Below is a small trained network, with its code and all its weights. Each question gives an input and a target symbol and asks what happens when units are switched off, that is, made to give their printed mean instead of their output.

import numpy as np


def w(rows, s, z=0):
    codes = np.array(rows[::2]) - 128.0
    scale = np.full(codes.shape[1], s)
    scale[-1] = z or s
    return codes * scale


def norm(h):
    return h / np.sqrt((h * h).mean(-1, keepdims=True) + 1e-5)


def f(y):
    return np.maximum(y, 0)


def softmax(a):
    e = np.exp(a - a.max(-1, keepdims=True))
    return e / e.sum(-1, keepdims=True)


def log_softmax(a):
    a = a - a.max(-1, keepdims=True)
    return a - np.log(np.exp(a).sum(-1, keepdims=True))


def net(x, mask):
    ids = ['ΓΔΘΞΣΨαβεζηλμτφ'.index(c) for c in x.split()]
    T = len(ids)
    res = E[ids] + P[:T]
    u = 0
    for l in range(2):
        q, k, v = (norm(res) @ M[l].T for M in (Q, K, V))
        z = softmax(np.where(np.tri(T) > 0, q @ k.T / 4**0.5, -1e9)) @ v
        res = res + np.where(mask[u], z, O[l][:, -1]) @ O[l][:, :-1]
        u += 1
        y = f(norm(res) @ A[l][:, :-1].T + A[l][:, -1])
        res = res + np.where(mask[u : u + 16], y, B[l][:, -1]) @ B[l][:, :-1]
        u += 16
    return log_softmax(norm(res)[-1] @ U[:, :-1].T + U[:, -1])


Q, K, V, O, A, B = {}, {}, {}, {}, {}, {}
E = w([
[137,179,126],'Γ',
[253,238,28],'Δ',
[116,99,35],'Θ',
[139,114,97],'Ξ',
[107,89,190],'Σ',
[246,100,8],'Ψ',
[204,130,185],'α',
[98,188,209],'β',
[106,89,186],'ε',
[133,126,106],'ζ',
[201,127,184],'η',
[156,94,87],'λ',
[138,151,143],'μ',
[118,99,40],'τ',
[190,17,159],'φ',
],0.023)
P = w([
[203,63,255],'0',
[184,128,60],'1',
[184,122,76],'2',
[180,116,80],'3',
[179,119,85],'4',
[173,115,87],'5',
[173,112,85],'6',
[169,105,89],'7',
],0.0061)
Q[0] = w([
[127,116,111],'0.h0',
[180,99,104],'0.h0',
[162,122,116],'0.h0',
[5,142,124],'0.h0',
],0.019)
K[0] = w([
[122,117,110],'0.h0',
[174,113,104],'0.h0',
[148,127,110],'0.h0',
[7,117,124],'0.h0',
],0.02)
V[0] = w([
[253,211,70],'0.h0',
[51,138,118],'0.h0',
[8,99,150],'0.h0',
[233,107,97],'0.h0',
],0.0062)
O[0] = w([
[144,97,27,255],'0.h0',
[208,113,233,49],'0.h0',
[182,133,255,5],'0.h0',
[62,114,46,244],'0.h0',
],0.0081,0.0058)
A[0] = w([
[188,156,123,97],'0.n0',
[199,249,131,229],'0.n1',
[196,147,125,113],'0.n2',
[131,189,153,65],'0.n3',
[136,136,106,132],'0.n4',
[175,198,121,2],'0.n5',
[135,187,120,57],'0.n6',
[65,138,156,139],'0.n7',
[118,111,137,98],'0.n8',
[177,126,116,76],'0.n9',
[77,191,122,225],'0.n10',
[176,126,125,100],'0.n11',
[120,151,146,120],'0.n12',
[131,128,170,105],'0.n13',
[167,144,125,109],'0.n14',
[189,151,123,104],'0.n15',
],0.02,0.004)
B[0] = w([
[147,145,101,180],'0.n0',
[3,85,135,254],'0.n1',
[137,152,111,183],'0.n2',
[107,88,161,142],'0.n3',
[139,102,77,225],'0.n4',
[134,180,77,168],'0.n5',
[132,126,79,159],'0.n6',
[82,125,121,161],'0.n7',
[129,131,110,142],'0.n8',
[99,129,134,183],'0.n9',
[141,92,104,192],'0.n10',
[100,132,139,167],'0.n11',
[120,124,132,138],'0.n12',
[116,125,102,154],'0.n13',
[137,141,118,161],'0.n14',
[145,148,112,180],'0.n15',
],0.04,0.0057)
Q[1] = w([
[32,117,157],'1.h0',
[63,251,109],'1.h0',
[59,146,145],'1.h0',
[69,142,206],'1.h0',
],0.034)
K[1] = w([
[38,53,99],'1.h0',
[45,183,4],'1.h0',
[61,92,86],'1.h0',
[114,50,90],'1.h0',
],0.026)
V[1] = w([
[116,65,114],'1.h0',
[103,178,99],'1.h0',
[109,253,103],'1.h0',
[36,108,20],'1.h0',
],0.013)
O[1] = w([
[59,85,108,163],'1.h0',
[145,188,192,143],'1.h0',
[209,244,232,113],'1.h0',
[2,180,248,250],'1.h0',
],0.009,0.019)
A[1] = w([
[74,236,106,90],'1.n0',
[98,134,148,216],'1.n1',
[139,121,155,78],'1.n2',
[91,165,112,28],'1.n3',
[145,172,178,138],'1.n4',
[186,212,4,219],'1.n5',
[107,63,194,15],'1.n6',
[134,217,132,167],'1.n7',
[229,143,23,250],'1.n8',
[188,38,90,100],'1.n9',
[59,139,160,30],'1.n10',
[143,218,160,196],'1.n11',
[134,89,145,20],'1.n12',
[111,70,195,20],'1.n13',
[80,178,109,27],'1.n14',
[84,189,202,104],'1.n15',
],0.017,0.0016)
B[1] = w([
[240,146,152,254],'1.n0',
[167,133,130,187],'1.n1',
[136,135,146,128],'1.n2',
[52,98,97,204],'1.n3',
[112,115,94,131],'1.n4',
[153,221,209,204],'1.n5',
[161,171,173,161],'1.n6',
[179,161,69,156],'1.n7',
[108,189,252,154],'1.n8',
[218,27,118,165],'1.n9',
[190,124,99,231],'1.n10',
[187,136,65,142],'1.n11',
[152,92,115,134],'1.n12',
[160,160,182,155],'1.n13',
[20,95,86,229],'1.n14',
[228,115,191,177],'1.n15',
],0.029,0.0092)
U = w([
[105,94,113,139],'Γ',
[101,211,71,96],'Δ',
[125,104,120,83],'Θ',
[115,97,107,127],'Ξ',
[149,113,196,252],'Σ',
[103,203,187,122],'Ψ',
[202,144,82,124],'α',
[48,84,217,62],'β',
[148,114,191,245],'ε',
[124,106,121,83],'ζ',
[190,138,97,126],'η',
[118,99,115,120],'λ',
[115,108,128,113],'μ',
[119,105,120,118],'τ',
[177,8,118,65],'φ',
],0.018,0.0037)

Each question gives the input, a string of symbols that net reads in full, and the target symbol t.
The units are the heads (4 rows each of Q, K, V and O) and the neurons (one row each of A and B). Each row of codes is followed by its name. A weight is (code - 128) times the scale printed after its matrix; where a second scale follows, it is the last column's (O, A, B and U).
mask holds one flag per unit, layer by layer, with each layer's heads first. A switched-off unit (its flag False) gives its mean, the last column of its rows in O or B, instead of its output. The means were averaged over made-up inputs and are rounded, as every weight is.
A unit's drop is (log p(t) with every unit on - log p(t) with that unit switched off) / (log p(t) with every unit on - log p(t) with every unit switched off).
The circuit of an input: a set's keep is (log p(t) with only the set's units on - log p(t) with every unit switched off) / (log p(t) with every unit on - log p(t) with every unit switched off). Starting from the 12 units with the biggest drops (on a tie, the unit counted first), units are removed one at a time, each time the one whose removal leaves the highest keep (on an exact tie, the one counted first), for as long as the keep stays at least 0.8.
circuit, biggest first: the units of the circuit, biggest drop first
unit that matters most: the unit with the biggest drop
top k neurons: the k neurons with the biggest drops, biggest first
k most important neurons of layer l: the k neurons of layer l with the biggest drops, biggest first
drop when u is switched off: that unit's drop, to one decimal
input α Δ Δ Γ λ Δ τ, target α: circuit, biggest first	[0.n1]
input φ Ξ μ λ, target φ: 3 most important neurons of layer 0	[0.n5, 0.n1, 0.n4]
input Σ Δ τ, target Σ: top 3 neurons	[0.n1, 0.n4, 1.n8]
input Ψ η α Ξ, target Ψ: circuit, biggest first	[0.n1, 1.n5, 1.n8]
input Σ τ Θ, target Σ: 3 most important neurons of layer 1	[1.n8, 1.n9, 1.n5]
input β α Δ Ξ, target β: top 4 neurons	[1.n0, 1.n8, 0.n1, 0.n5]
input α β Δ φ τ, target α: top 2 neurons	[0.n1, 0.n2]
input β τ β Γ Δ ζ, target β: top 3 neurons	[1.n0, 1.n8, 0.n1]
input Σ λ μ, target Σ: top 3 neurons	[0.n1, 0.n4, 1.n8]
input Σ τ Θ Ξ, target Σ: 4 most important neurons of layer 1	[1.n8, 1.n9, 1.n5, 1.n14]
input φ Γ α Ψ φ φ Θ, target φ: top 4 neurons	[0.n5, 1.n9, 0.n4, 0.n1]
input φ Σ η Θ τ, target φ: top 2 neurons	[0.n5, 1.n9]
input β φ λ β Θ, target β: 3 most important neurons of layer 0	[0.n1, 0.n4, 0.n3]
input β μ ζ Δ τ Σ λ Ξ, target β: unit that matters most	1.n0
input β Δ Ψ φ Γ λ, target β: top 3 neurons	[1.n0, 0.n4, 0.n5]
input φ Δ φ α Δ η μ, target φ: top 3 neurons	[0.n5, 1.n9, 0.n10]
input φ Δ Δ Δ τ, target φ: top 2 neurons	[0.n5, 0.n4]
input Σ φ Γ Θ, target Σ: top 2 neurons	[0.n1, 0.n4]
input Ψ Ξ Δ λ λ β τ, target Ψ: top 3 neurons	[0.n1, 1.n5, 0.n7]
input φ β Ξ ζ η Δ Δ ζ, target φ: top neuron	[0.n5]
input β Δ φ Ψ Γ Δ λ ζ, target β: top 2 neurons	[1.n0, 0.n4]
input β Σ Ψ α Ξ Θ, target β: 2 most important neurons of layer 1	[1.n0, 1.n8]
input Ψ ζ λ Δ Ξ ε λ, target Ψ: 3 most important neurons of layer 0	[0.n1, 0.n7, 0.n3]
input φ φ Σ Θ, target φ: 2 most important neurons of layer 0	[0.n5, 0.n1]
input Ψ Ξ Ψ Σ Δ Δ Γ ζ, target Ψ: 4 most important neurons of layer 0	[0.n1, 0.n7, 0.n10, 0.n3]
input ε Δ Ψ τ Σ φ Θ Σ, target Σ: 3 most important neurons of layer 0	[0.n1, 0.n4, 0.n5]
input Ψ ε η ζ, target Ψ: drop when 1.n6 is switched off	0.0
